Below are the code and all the weights of a small trained network. Each question names an input and a class and asks about switching units off, where a switched-off unit gives its printed mean instead of its output.

import numpy as np


def w(rows, s, z=0):
    codes = np.array(rows[::2]) - 128.0
    scale = np.full(codes.shape[1], s)
    scale[-1] = z or s
    return codes * scale


def norm(h):
    return h / np.sqrt((h * h).mean(-1, keepdims=True) + 1e-5)


def f(y):
    return y / 2 * (1 + np.tanh(0.7978845608 * (y + 0.044715 * y**3)))


def log_softmax(a):
    a = a - a.max(-1, keepdims=True)
    return a - np.log(np.exp(a).sum(-1, keepdims=True))


def net(x, mask):
    res = np.array(x, float).reshape(1, 8) / 4 @ E
    u = 0
    for l in range(3):
        y = f(norm(res) @ A[l][:, :-1].T + A[l][:, -1])
        res = res + np.where(mask[u : u + 10], y, B[l][:, -1]) @ B[l][:, :-1]
        u += 10
    return log_softmax(norm(res)[-1] @ U[:, :-1].T + U[:, -1])


A, B = {}, {}
E = w([
[81,158,159,142,134,189,33,183,118,132],'x0',
[60,115,144,144,135,129,145,136,107,90],'x1',
[125,175,90,168,139,146,132,129,102,88],'x2',
[96,82,123,246,110,118,185,139,201,178],'x3',
[165,123,133,160,83,114,111,112,175,76],'x4',
[147,146,116,176,70,134,103,130,80,135],'x5',
[122,64,105,97,157,120,63,159,182,152],'x6',
[124,90,93,103,91,193,107,213,129,114],'x7',
],0.012)
A[0] = w([
[125,1,120,76,115,131,136,205,141,102,98],'L0N0',
[43,185,123,194,153,124,170,163,82,32,94],'L0N1',
[154,122,151,22,184,121,153,68,137,17,194],'L0N2',
[110,120,108,167,192,117,184,126,209,173,2],'L0N3',
[196,76,98,206,32,108,93,137,191,85,70],'L0N4',
[114,149,114,20,177,103,124,86,148,112,73],'L0N5',
[196,135,102,132,97,128,199,96,133,150,23],'L0N6',
[205,140,84,172,54,120,220,132,118,134,122],'L0N7',
[82,115,114,119,182,126,156,132,59,108,94],'L0N8',
[175,99,135,102,77,114,94,160,144,183,53],'L0N9',
],0.01,0.0032)
B[0] = w([
[2,172,44,118,52,202,197,197,110,144,196],'L0N0',
[96,29,111,190,117,246,162,109,177,18,195],'L0N1',
[162,46,108,137,182,118,88,121,121,12,255],'L0N2',
[179,189,60,187,107,95,170,191,141,253,183],'L0N3',
[88,251,140,104,231,90,113,44,177,55,221],'L0N4',
[133,34,174,100,186,98,113,148,109,106,201],'L0N5',
[183,57,88,187,74,117,200,121,107,139,178],'L0N6',
[134,16,131,230,44,251,133,76,67,87,222],'L0N7',
[144,84,187,217,136,147,86,110,204,81,161],'L0N8',
[55,191,76,109,161,154,118,133,174,36,154],'L0N9',
],0.0079,0.0085)
A[1] = w([
[107,185,130,196,101,162,113,56,108,98,38],'L1N0',
[150,108,133,90,85,119,153,191,175,189,84],'L1N1',
[93,137,153,173,50,175,157,176,127,111,70],'L1N2',
[124,171,101,126,149,125,68,159,196,113,4],'L1N3',
[93,88,154,157,134,95,233,88,210,143,51],'L1N4',
[161,148,168,174,121,137,137,171,127,194,31],'L1N5',
[106,78,175,130,151,149,75,237,143,161,95],'L1N6',
[67,130,87,64,105,120,77,254,106,192,82],'L1N7',
[160,132,151,214,50,89,219,71,79,82,174],'L1N8',
[121,191,234,154,125,155,42,202,77,131,139],'L1N9',
],0.0092,0.0029)
B[1] = w([
[104,98,154,138,166,165,132,168,173,77,189],'L1N0',
[151,154,110,134,151,200,118,129,114,167,136],'L1N1',
[170,101,87,149,193,126,110,126,215,125,188],'L1N2',
[183,152,125,165,119,63,81,113,68,141,150],'L1N3',
[102,199,138,114,172,90,98,139,164,168,187],'L1N4',
[73,114,80,57,65,115,161,174,115,107,132],'L1N5',
[161,119,85,153,140,209,171,103,85,160,166],'L1N6',
[101,165,120,112,84,139,159,126,153,155,180],'L1N7',
[105,79,143,13,91,166,140,136,116,173,255],'L1N8',
[90,192,100,150,88,207,253,71,155,137,162],'L1N9',
],0.011,0.0093)
A[2] = w([
[109,177,93,174,122,159,109,157,189,220,98],'L2N0',
[141,97,135,83,105,64,164,62,100,206,97],'L2N1',
[85,15,198,130,125,64,183,77,213,194,105],'L2N2',
[199,128,137,150,102,64,88,53,95,157,1],'L2N3',
[164,97,140,165,191,127,98,163,166,168,107],'L2N4',
[111,199,152,109,106,90,159,80,65,109,72],'L2N5',
[176,119,235,135,198,29,74,171,135,117,95],'L2N6',
[157,185,116,2,182,124,139,137,103,156,112],'L2N7',
[107,156,170,246,177,159,100,89,86,110,72],'L2N8',
[100,163,204,15,104,162,132,134,25,104,112],'L2N9',
],0.0084,0.0056)
B[2] = w([
[173,177,54,114,162,128,153,102,78,169,245],'L2N0',
[188,150,174,173,65,150,132,113,95,139,172],'L2N1',
[86,253,178,86,150,90,138,112,116,149,254],'L2N2',
[106,90,138,201,152,161,150,129,119,143,123],'L2N3',
[130,131,93,60,168,111,171,125,94,148,142],'L2N4',
[63,110,142,115,104,145,167,145,132,76,117],'L2N5',
[115,164,106,147,184,117,63,136,159,128,184],'L2N6',
[132,90,129,249,115,101,123,93,152,108,160],'L2N7',
[194,100,90,53,106,149,170,90,142,120,163],'L2N8',
[137,97,95,225,135,154,107,159,173,113,179],'L2N9',
],0.012,0.0052)
U = w([
[107,114,182,172,118,89,70,170,103,190,1],'0',
[139,173,244,113,101,82,171,59,112,151,87],'1',
[152,142,148,128,220,4,60,121,126,117,188],'2',
[80,197,88,128,125,149,192,132,153,218,166],'3',
[121,53,125,143,127,196,139,111,153,67,190],'4',
[49,142,122,106,82,58,62,192,104,103,37],'5',
[204,78,128,108,78,104,148,130,39,209,93],'6',
],0.017,0.0064)

Each question gives the input, the list of numbers given to net, and the class t.
The units are the neurons (one row each of A and B). Each row of codes is followed by its name. A weight is (code - 128) times the scale printed after its matrix; where a second scale follows, it is the last column's (A, B and U).
mask holds one flag per neuron, layer by layer. A switched-off neuron (its flag False) gives its mean, the last column of its row in B, instead of its output. The means were averaged over made-up inputs and are rounded, as every weight is.
A unit's drop is (log p(t) with every unit on - log p(t) with that unit switched off) / (log p(t) with every unit on - log p(t) with every unit switched off).
The circuit of an input: a set's keep is (log p(t) with only the set's units on - log p(t) with every unit switched off) / (log p(t) with every unit on - log p(t) with every unit switched off). Starting from the 12 units with the biggest drops (on a tie, the unit counted first), units are removed one at a time, each time the one whose removal leaves the highest keep (on an exact tie, the one counted first), for as long as the keep stays at least 0.8.
units of the circuit, in order: the units of the circuit, biggest drop first
top k neurons: the k neurons with the biggest drops, biggest first
k most important neurons of layer l: the k neurons of layer l with the biggest drops, biggest first
drop when u is switched off: that unit's drop, to one decimal
input [-3,-1,2,2,-4,0,0,-8], class 1: top 4 neurons : L2N2, L2N1, L0N0, L1N8
input [-7,0,6,2,1,-8,3,3], class 3: units of the circuit, in order : L0N3
input [3,-8,2,-5,4,0,2,8], class 3: top 2 neurons : L1N7, L0N2
input [-5,3,6,-5,3,-4,6,-1], class 2: 2 most important neurons of layer 0 : L0N7, L0N1
input [-6,2,-7,-8,6,0,1,1], class 2: 2 most important neurons of layer 0 : L0N7, L0N2
input [8,-3,-1,-4,8,0,1,5], class 3: units of the circuit, in order : L1N9, L0N2
input [8,2,0,4,-2,-6,-2,5], class 3: 2 most important neurons of layer 0 : L0N2, L0N7
input [-8,-3,-5,-7,2,-1,4,-2], class 2: units of the circuit, in order : L0N7, L1N8
input [-1,-3,7,-5,1,7,4,6], class 3: units of the circuit, in order : L0N2, L0N1
input [-4,-6,-5,-4,-3,4,1,-6], class 2: 3 most important neurons of layer 1 : L1N9, L1N6, L1N7
input [-7,-3,0,-1,-6,-7,-3,1], class 6: 3 most important neurons of layer 2 : L2N1, L2N4, L2N9
input [-3,-5,2,-3,2,2,-6,-7], class 4: top 2 neurons : L2N9, L0N3
input [-7,-3,1,6,8,2,5,-6], class 1: 2 most important neurons of layer 2 : L2N1, L2N2
input [-3,7,-6,4,1,7,6,-8], class 1: units of the circuit, in order : L2N2
input [2,1,-1,1,5,2,7,2], class 3: 2 most important neurons of layer 0 : L0N0, L0N2
input [7,0,-1,-1,-7,0,-6,-7], class 4: 2 most important neurons of layer 0 : L0N1, L0N3
input [1,3,1,-3,-7,-5,-3,-6], class 2: 3 most important neurons of layer 0 : L0N7, L0N0, L0N5
input [-2,5,-6,1,3,2,5,-1], class 3: drop when L0N0 is switched off : 1.0
input [-7,3,0,6,-1,7,3,0], class 3: drop when L0N3 is switched off : 0.4
input [-6,1,-2,-6,2,-3,-8,-2], class 4: most important neuron of layer 0 : L0N2
input [-7,-5,-5,-6,-5,4,2,-4], class 2: drop when L0N5 is switched off : 0.4
